Here is a tiny trained network, its code and every weight. The questions are about switching its units off for an input and a target symbol, where a switched-off unit gives its printed mean instead of its output.

import numpy as np


def w(rows, s, z=0):
    codes = np.array(rows[::2]) - 128.0
    scale = np.full(codes.shape[1], s)
    scale[-1] = z or s
    return codes * scale


def f(y):
    return np.maximum(y, 0)


def softmax(a):
    e = np.exp(a - a.max(-1, keepdims=True))
    return e / e.sum(-1, keepdims=True)


def log_softmax(a):
    a = a - a.max(-1, keepdims=True)
    return a - np.log(np.exp(a).sum(-1, keepdims=True))


def net(x, mask):
    ids = ['ΘΣαημψ'.index(c) for c in x.split()]
    T = len(ids)
    res = E[ids] + P[:T]
    u = 0
    for l in range(2):
        r = res
        for j in range(2):
            rows = slice(3 * j, 3 * j + 3)
            q, k, v = (r @ M[l][rows].T for M in (Q, K, V))
            z = softmax(np.where(np.tri(T) > 0, q @ k.T / 3**0.5, -1e9)) @ v
            o = O[l][rows]
            res = res + np.where(mask[u + j], z, o[:, -1]) @ o[:, :-1]
        u += 2
        y = f(res @ A[l][:, :-1].T + A[l][:, -1])
        res = res + np.where(mask[u : u + 4], y, B[l][:, -1]) @ B[l][:, :-1]
        u += 4
    return log_softmax(res[-1] @ U[:, :-1].T + U[:, -1])


Q, K, V, O, A, B = {}, {}, {}, {}, {}, {}
E = w([
[5,108,78],'Θ',
[134,109,92],'Σ',
[31,164,180],'α',
[172,127,156],'η',
[135,146,175],'μ',
[171,118,100],'ψ',
],0.014)
P = w([
[155,72,166],'0',
[179,196,43],'1',
[55,70,133],'2',
[182,218,49],'3',
[35,76,146],'4',
[175,234,47],'5',
[5,79,148],'6',
[158,254,48],'7',
],0.0083)
Q[0] = w([
[124,187,117],'L0H1',
[81,16,158],'L0H1',
[160,248,96],'L0H1',
[123,195,162],'L0H2',
[164,197,100],'L0H2',
[38,116,188],'L0H2',
],0.012)
K[0] = w([
[63,238,89],'L0H1',
[232,57,128],'L0H1',
[1,235,102],'L0H1',
[214,252,127],'L0H2',
[109,233,135],'L0H2',
[218,38,122],'L0H2',
],0.0097)
V[0] = w([
[254,120,141],'L0H1',
[158,170,187],'L0H1',
[137,160,255],'L0H1',
[82,100,129],'L0H2',
[232,126,102],'L0H2',
[206,109,109],'L0H2',
],0.0091)
O[0] = w([
[254,129,166,6],'L0H1',
[171,215,213,80],'L0H1',
[127,189,208,66],'L0H1',
[41,122,155,130],'L0H2',
[253,74,52,138],'L0H2',
[201,113,112,135],'L0H2',
],0.0075,0.0023)
A[0] = w([
[53,100,140,1],'L0N1',
[114,154,81,120],'L0N2',
[84,83,213,128],'L0N3',
[113,1,110,166],'L0N4',
],0.0095,0.002)
B[0] = w([
[202,129,162,234],'L0N1',
[105,150,101,210],'L0N2',
[110,109,192,192],'L0N3',
[121,117,255,254],'L0N4',
],0.0089,0.0051)
Q[1] = w([
[126,170,61],'L1H1',
[143,132,52],'L1H1',
[171,27,225],'L1H1',
[67,130,101],'L1H2',
[158,75,255],'L1H2',
[118,156,62],'L1H2',
],0.014)
K[1] = w([
[29,161,24],'L1H1',
[64,100,49],'L1H1',
[172,4,243],'L1H1',
[158,255,14],'L1H2',
[204,104,229],'L1H2',
[58,137,49],'L1H2',
],0.0086)
V[1] = w([
[174,212,167],'L1H1',
[176,13,43],'L1H1',
[242,199,115],'L1H1',
[254,172,99],'L1H2',
[45,188,153],'L1H2',
[110,119,218],'L1H2',
],0.0067)
O[1] = w([
[97,227,44,172],'L1H1',
[184,57,97,33],'L1H1',
[176,170,6,110],'L1H1',
[109,109,1,88],'L1H2',
[85,143,179,145],'L1H2',
[151,204,153,252],'L1H2',
],0.0081,0.0035)
A[1] = w([
[103,116,233,3],'L1N1',
[190,2,127,227],'L1N2',
[83,126,183,60],'L1N3',
[101,51,26,126],'L1N4',
],0.0072,0.0042)
B[1] = w([
[185,111,42,248],'L1N1',
[2,101,135,217],'L1N2',
[230,97,64,218],'L1N3',
[104,118,3,202],'L1N4',
],0.0074,0.011)
U = w([
[213,179,144,101],'Θ',
[2,242,153,173],'Σ',
[228,78,142,78],'α',
[38,24,196,253],'η',
[78,90,93,46],'μ',
[159,150,93,57],'ψ',
],0.0055,0.0049)

Each question gives the input, a string of symbols that net reads in full, and the target symbol t.
The units are the heads (3 rows each of Q, K, V and O) and the neurons (one row each of A and B). Each row of codes is followed by its name. A weight is (code - 128) times the scale printed after its matrix; where a second scale follows, it is the last column's (O, A, B and U).
mask holds one flag per unit, layer by layer, with each layer's heads first. A switched-off unit (its flag False) gives its mean, the last column of its rows in O or B, instead of its output. The means were averaged over made-up inputs and are rounded, as every weight is.
A unit's drop is (log p(t) with every unit on - log p(t) with that unit switched off) / (log p(t) with every unit on - log p(t) with every unit switched off).
The circuit of an input: a set's keep is (log p(t) with only the set's units on - log p(t) with every unit switched off) / (log p(t) with every unit on - log p(t) with every unit switched off). Starting from all 12 units, units are removed one at a time, each time the one whose removal leaves the highest keep (on an exact tie, the one counted first), for as long as the keep stays at least 0.8.
units of the circuit, in order: the units of the circuit, biggest drop first
most important unit: the unit with the biggest drop
k most important neurons: the k neurons with the biggest drops, biggest first
top k neurons in layer l: the k neurons of layer l with the biggest drops, biggest first
heads that matter: for each layer, one digit per head in row order, 1 if its drop is at least 0.15 and else 0, layers parted by /
input μ Σ Θ μ, target η: heads that matter -> 10 / 10
input ψ Σ μ μ α, target μ: most important unit -> L0H2
input Σ Θ μ Σ Σ Σ Σ Θ, target η: units of the circuit, in order -> L0H1; L1H1
input μ α Σ Σ μ μ, target Σ: units of the circuit, in order -> L0H1; L1H1
input μ Σ α μ Θ ψ, target η: heads that matter -> 10 / 11
input α Σ Σ Σ ψ, target Θ: top 3 neurons in layer 0 -> L0N3; L0N1; L0N4
input η Σ α Θ, target η: units of the circuit, in order -> L1H1; L0H1
input Θ α μ, target α: 2 most important neurons -> L1N1; L1N3
input α ψ ψ Σ η Σ, target Σ: units of the circuit, in order -> L0H1; L0H2; L1H1
input μ Σ Θ Σ α α ψ, target Σ: units of the circuit, in order -> L0H1; L1H1; L0H2
input Θ Σ Σ, target α: 2 most important neurons -> L1N1; L0N4
input Θ μ Σ Θ α, target α: 3 most important neurons -> L1N1; L1N3; L0N1
input Θ Σ μ μ Σ ψ, target μ: 2 most important neurons -> L0N1; L0N4
input Θ Σ μ η η, target α: most important unit -> L1N1
input η Σ α ψ μ, target ψ: units of the circuit, in order -> L0H1; L0H2; L1H1; L1H2
input Σ α ψ Θ μ μ η μ, target η: units of the circuit, in order -> L1H1; L0H1
input Θ η η, target α: 2 most important neurons -> L1N1; L0N1
input μ Σ μ Σ, target μ: heads that matter -> 00 / 11
input η α Θ, target ψ: units of the circuit, in order -> L0H1; L1H1; L0H2
input α Σ μ Θ Θ, target Θ: most important unit -> L1N3
